Below are the code and all the weights of a small trained network. Each question names an input and a class and asks about switching units off, where a switched-off unit gives its printed mean instead of its output.

import numpy as np


def w(rows, s, z=0):
    codes = np.array(rows[::2]) - 128.0
    scale = np.full(codes.shape[1], s)
    scale[-1] = z or s
    return codes * scale


def f(y):
    return np.maximum(y, 0)


def log_softmax(a):
    a = a - a.max(-1, keepdims=True)
    return a - np.log(np.exp(a).sum(-1, keepdims=True))


def net(x, mask):
    res = np.array(x, float).reshape(1, 4) / 4 @ E
    y = f(res @ A[0][:, :-1].T + A[0][:, -1])
    res = res + np.where(mask, y, B[0][:, -1]) @ B[0][:, :-1]
    return log_softmax(res[-1] @ U[:, :-1].T + U[:, -1])


A, B = {}, {}
E = w([
[209,58,137,93,130,68,106,179],'x0',
[149,99,170,2,126,106,208,38],'x1',
[181,255,133,142,72,191,186,217],'x2',
[134,112,48,76,34,249,101,87],'x3',
],0.0062)
A[0] = w([
[126,111,41,193,113,90,67,190,246],'N0',
[78,63,40,63,107,181,63,100,251],'N1',
[111,187,95,150,49,196,170,175,196],'N2',
[116,87,71,196,139,107,25,171,231],'N3',
[104,210,157,187,192,124,117,154,255],'N4',
[102,212,145,142,153,160,142,152,174],'N5',
[96,102,70,57,78,159,95,57,233],'N6',
[112,82,133,166,190,83,68,96,255],'N7',
[115,112,74,3,53,158,185,36,254],'N8',
[91,162,151,94,82,194,152,214,211],'N9',
[152,123,169,100,232,83,126,201,164],'N10',
[140,180,141,147,95,207,109,191,171],'N11',
[112,114,122,207,121,157,31,201,255],'N12',
[185,104,193,82,167,89,114,186,159],'N13',
],0.0062,0.0026)
B[0] = w([
[64,123,182,49,183,44,2,150,209],'N0',
[48,167,63,98,67,207,47,233,222],'N1',
[45,197,42,249,70,233,111,158,202],'N2',
[43,53,198,32,239,93,11,156,218],'N3',
[3,221,106,122,170,78,144,171,215],'N4',
[56,202,33,151,143,156,192,78,176],'N5',
[46,177,58,73,100,183,53,246,217],'N6',
[19,61,213,46,205,36,47,173,235],'N7',
[68,181,23,48,113,196,10,116,253],'N8',
[149,213,24,246,36,213,135,137,189],'N9',
[164,166,191,175,235,90,200,213,203],'N10',
[105,233,47,199,79,218,32,234,188],'N11',
[63,235,104,49,198,100,8,208,219],'N12',
[253,132,170,81,218,78,183,241,190],'N13',
],0.0039,0.0068)
U = w([
[184,62,186,133,224,68,198,194,141],'0',
[200,43,38,8,51,178,79,138,138],'1',
[171,39,141,162,79,177,165,100,1],'2',
[54,205,78,177,140,168,230,50,97],'3',
[62,199,2,176,89,221,61,193,129],'4',
[126,102,89,179,169,59,219,16,31],'5',
[21,91,169,49,202,71,2,115,254],'6',
[232,97,152,141,118,191,210,132,68],'7',
],0.0051,0.0026)

Each question gives the input, the list of numbers given to net, and the class t.
The units are the neurons (one row each of A and B). Each row of codes is followed by its name. A weight is (code - 128) times the scale printed after its matrix; where a second scale follows, it is the last column's (A, B and U).
mask holds one flag per neuron, in row order. A switched-off neuron (its flag False) gives its mean, the last column of its row in B, instead of its output. The means were averaged over made-up inputs and are rounded, as every weight is.
A unit's drop is (log p(t) with every unit on - log p(t) with that unit switched off) / (log p(t) with every unit on - log p(t) with every unit switched off).
The circuit of an input: a set's keep is (log p(t) with only the set's units on - log p(t) with every unit switched off) / (log p(t) with every unit on - log p(t) with every unit switched off). Starting from the 12 units with the biggest drops (on a tie, the unit counted first), units are removed one at a time, each time the one whose removal leaves the highest keep (on an exact tie, the one counted first), for as long as the keep stays at least 0.8.
circuit, biggest first: the units of the circuit, biggest drop first
most important unit: the unit with the biggest drop
k most important neurons: the k neurons with the biggest drops, biggest first
drop when u is switched off: that unit's drop, to one decimal
input [8,-7,-2,5], class 6: circuit, biggest first -> [N3; N0]
input [7,3,-8,-4], class 0: 2 most important neurons -> [N13; N10]
input [-6,5,-8,6], class 4: circuit, biggest first -> [N1; N6]
input [3,7,3,1], class 1: most important unit -> N8
input [4,0,-3,-8], class 0: circuit, biggest first -> [N10; N13; N8]
input [1,-3,4,-6], class 0: circuit, biggest first -> [N8; N10]
input [8,1,5,-2], class 7: 2 most important neurons -> [N7; N3]
input [3,8,4,-5], class 0: 2 most important neurons -> [N13; N10]
input [-6,4,1,-6], class 3: drop when N9 is switched off -> -0.1
input [8,-6,2,3], class 6: drop when N2 is switched off -> -0.1
input [-2,8,3,-4], class 5: drop when N3 is switched off -> 0.1
